Below are the code and all the weights of a small trained network. Each question names an input and a class and asks about switching units off, where a switched-off unit gives its printed mean instead of its output.

import numpy as np


def w(rows, s, z=0):
    codes = np.array(rows[::2]) - 128.0
    scale = np.full(codes.shape[1], s)
    scale[-1] = z or s
    return codes * scale


def norm(h):
    return h / np.sqrt((h * h).mean(-1, keepdims=True) + 1e-5)


def f(y):
    return np.maximum(y, 0)


def log_softmax(a):
    a = a - a.max(-1, keepdims=True)
    return a - np.log(np.exp(a).sum(-1, keepdims=True))


def net(x, mask):
    res = np.array(x, float).reshape(1, 5) / 4 @ E
    u = 0
    for l in range(2):
        y = f(norm(res) @ A[l][:, :-1].T + A[l][:, -1])
        res = res + np.where(mask[u : u + 15], y, B[l][:, -1]) @ B[l][:, :-1]
        u += 15
    return log_softmax(norm(res)[-1] @ U[:, :-1].T + U[:, -1])


A, B = {}, {}
E = w([
[168,254,103,149,101,62,89,116,131,225,216],'x0',
[123,140,48,74,160,76,165,58,52,117,120],'x1',
[162,103,171,159,154,35,126,119,158,164,29],'x2',
[98,98,64,118,146,143,136,107,235,166,142],'x3',
[175,86,214,24,103,129,149,97,148,179,168],'x4',
],0.0021)
A[0] = w([
[124,66,164,101,131,51,160,148,143,151,57,125],'0.n1',
[177,132,189,60,82,120,171,120,82,155,132,57],'0.n2',
[83,58,58,89,156,96,130,97,249,170,164,78],'0.n3',
[137,112,111,175,161,73,114,139,152,134,102,107],'0.n4',
[161,134,173,91,86,56,111,201,23,99,126,46],'0.n5',
[188,147,130,120,117,4,76,124,174,139,103,111],'0.n6',
[138,133,197,186,35,125,89,222,170,134,137,52],'0.n7',
[145,85,176,70,116,120,100,88,163,150,141,4],'0.n8',
[126,119,207,152,102,154,82,143,74,127,129,116],'0.n9',
[96,206,155,161,123,75,128,139,97,148,147,107],'0.n10',
[153,118,144,91,122,150,153,109,145,88,230,68],'0.n11',
[166,132,80,94,114,99,114,68,58,108,116,32],'0.n12',
[105,141,73,84,126,67,178,72,102,140,92,74],'0.n13',
[141,120,190,116,114,128,161,114,98,30,97,99],'0.n14',
[134,150,131,107,118,161,115,148,86,99,165,167],'0.n15',
],0.0038,0.0016)
B[0] = w([
[144,175,108,37,91,221,131,183,107,143,105,241],'0.n1',
[174,88,79,184,208,186,102,85,160,135,146,219],'0.n2',
[70,157,221,251,96,152,215,104,70,172,120,253],'0.n3',
[171,151,137,139,136,178,129,185,52,154,115,195],'0.n4',
[23,160,126,229,119,201,209,102,123,195,126,220],'0.n5',
[138,148,143,42,111,183,111,169,104,159,78,235],'0.n6',
[130,117,139,75,209,48,198,179,151,87,166,246],'0.n7',
[162,127,85,158,201,151,97,73,97,118,152,183],'0.n8',
[69,173,110,164,162,107,198,77,152,168,154,213],'0.n9',
[117,61,145,128,55,124,63,74,153,114,96,215],'0.n10',
[171,159,77,124,113,161,131,137,132,89,78,204],'0.n11',
[85,123,189,143,171,77,190,190,198,102,215,195],'0.n12',
[132,149,244,128,176,72,140,221,166,85,154,215],'0.n13',
[119,118,136,145,51,76,98,84,139,174,118,233],'0.n14',
[134,99,105,88,112,102,155,192,149,251,42,215],'0.n15',
],0.0032,0.0025)
A[1] = w([
[123,153,109,91,140,127,113,101,159,111,106,6],'1.n1',
[80,69,104,91,119,144,119,73,144,73,32,73],'1.n2',
[168,175,146,81,45,89,95,116,164,180,187,91],'1.n3',
[82,91,107,171,105,177,133,215,136,141,92,214],'1.n4',
[144,98,187,159,112,154,88,194,255,120,153,24],'1.n5',
[79,61,155,99,117,116,81,119,109,66,123,59],'1.n6',
[64,121,41,50,64,211,141,155,131,90,220,149],'1.n7',
[214,46,138,86,144,112,125,29,118,140,169,62],'1.n8',
[108,123,141,69,206,52,174,152,140,83,172,99],'1.n9',
[71,156,122,214,133,102,115,91,135,158,104,161],'1.n10',
[119,165,71,171,56,133,207,160,137,117,194,156],'1.n11',
[87,153,54,183,136,72,17,186,72,28,78,110],'1.n12',
[111,193,221,185,77,132,160,121,132,131,137,128],'1.n13',
[132,175,163,109,127,42,65,114,168,209,162,151],'1.n14',
[114,34,224,80,106,145,201,140,156,73,94,122],'1.n15',
],0.0037,0.0013)
B[1] = w([
[142,106,91,120,137,139,164,137,122,148,141,128],'1.n1',
[136,170,114,174,55,65,67,109,87,151,192,184],'1.n2',
[105,70,72,167,102,98,36,99,90,67,93,188],'1.n3',
[185,168,134,40,100,100,120,47,128,141,169,255],'1.n4',
[100,181,133,124,211,58,170,123,36,101,158,186],'1.n5',
[139,70,89,161,98,88,92,119,135,134,146,147],'1.n6',
[170,156,217,147,141,71,95,188,98,184,4,215],'1.n7',
[158,158,121,168,177,208,89,140,229,135,180,155],'1.n8',
[150,190,158,129,159,73,126,220,210,44,159,170],'1.n9',
[120,40,153,96,123,171,130,100,124,149,146,201],'1.n10',
[159,90,169,101,141,114,155,131,126,122,60,225],'1.n11',
[202,95,163,114,188,218,101,105,223,191,222,184],'1.n12',
[90,118,51,98,117,148,198,101,165,71,133,226],'1.n13',
[101,54,88,163,84,135,107,133,87,24,125,206],'1.n14',
[110,140,39,182,101,78,57,152,107,101,162,251],'1.n15',
],0.0034,0.0039)
U = w([
[114,74,59,178,33,67,21,84,90,75,156,145],'0',
[105,168,169,131,202,37,181,206,135,58,184,139],'1',
[40,117,158,195,99,157,231,71,101,185,109,137],'2',
[208,117,152,134,198,221,82,91,190,170,187,134],'3',
[180,181,173,83,93,118,91,193,83,181,2,130],'4',
[123,152,105,41,102,145,159,94,164,77,114,113],'5',
[39,191,107,44,160,176,57,99,151,78,95,4],'6',
],0.0092,0.011)

Each question gives the input, the list of numbers given to net, and the class t.
The units are the neurons (one row each of A and B). Each row of codes is followed by its name. A weight is (code - 128) times the scale printed after its matrix; where a second scale follows, it is the last column's (A, B and U).
mask holds one flag per neuron, layer by layer. A switched-off neuron (its flag False) gives its mean, the last column of its row in B, instead of its output. The means were averaged over made-up inputs and are rounded, as every weight is.
A unit's drop is (log p(t) with every unit on - log p(t) with that unit switched off) / (log p(t) with every unit on - log p(t) with every unit switched off).
The circuit of an input: a set's keep is (log p(t) with only the set's units on - log p(t) with every unit switched off) / (log p(t) with every unit on - log p(t) with every unit switched off). Starting from the 12 units with the biggest drops (on a tie, the unit counted first), units are removed one at a time, each time the one whose removal leaves the highest keep (on an exact tie, the one counted first), for as long as the keep stays at least 0.8.
units of the circuit, in order: the units of the circuit, biggest drop first
most important unit: the unit with the biggest drop
top k neurons: the k neurons with the biggest drops, biggest first
k most important neurons of layer l: the k neurons of layer l with the biggest drops, biggest first
input [5,7,2,5,-1], class 1: 2 most important neurons of layer 0 : 0.n13; 0.n12
input [5,7,-8,-1,8], class 3: top neuron : 0.n2
input [-7,-3,2,-7,5], class 0: top 2 neurons : 1.n15; 0.n3
input [-4,4,6,2,6], class 3: top 4 neurons : 0.n8; 0.n2; 1.n8; 1.n7
input [-5,-6,4,-7,1], class 2: top 4 neurons : 0.n5; 0.n9; 0.n14; 0.n13
input [-6,-6,-1,-2,6], class 0: top 2 neurons : 1.n15; 0.n14
input [-1,8,1,1,8], class 1: 2 most important neurons of layer 0 : 0.n13; 0.n12
input [-2,-2,-7,-3,-5], class 4: top 2 neurons : 1.n7; 0.n15
input [-6,6,0,6,3], class 0: top 2 neurons : 1.n15; 0.n7
input [7,5,0,2,5], class 0: top 2 neurons : 1.n3; 1.n14
input [-3,-4,6,-6,3], class 2: units of the circuit, in order : 0.n5; 0.n9
input [1,4,-6,6,1], class 2: 4 most important neurons of layer 0 : 0.n3; 0.n1; 0.n7; 0.n6
input [-7,0,-7,-1,-3], class 0: top 4 neurons : 1.n2; 0.n1; 1.n6; 1.n15
input [3,-6,1,-4,5], class 1: most important unit : 0.n7
input [0,3,-7,8,-4], class 2: top 3 neurons : 0.n3; 0.n1; 0.n6
input [7,7,7,-5,7], class 0: units of the circuit, in order : 1.n14; 1.n3
input [5,-8,8,1,1], class 1: top 2 neurons : 0.n7; 1.n5
input [-2,-3,-8,7,-5], class 4: 2 most important neurons of layer 0 : 0.n5; 0.n9
input [-4,1,5,6,8], class 3: top 2 neurons : 0.n8; 1.n8
input [2,-3,1,-6,1], class 2: units of the circuit, in order : 0.n5
input [2,-8,-8,5,7], class 1: top 2 neurons : 1.n5; 0.n7
input [6,-7,5,-1,4], class 1: top 4 neurons : 0.n7; 1.n5; 0.n14; 1.n15
input [-8,2,7,1,-1], class 0: top 2 neurons : 1.n15; 1.n2
input [6,7,-3,8,5], class 2: 2 most important neurons of layer 0 : 0.n3; 0.n7
input [3,-2,8,8,5], class 2: 2 most important neurons of layer 0 : 0.n3; 0.n15
input [7,1,1,-3,5], class 0: 2 most important neurons of layer 1 : 1.n3; 1.n14
input [3,1,4,-3,-6], class 3: most important unit : 1.n12
input [7,-8,-2,-6,7], class 1: 3 most important neurons of layer 0 : 0.n7; 0.n14; 0.n9
input [2,5,1,8,1], class 2: 2 most important neurons of layer 0 : 0.n3; 0.n7
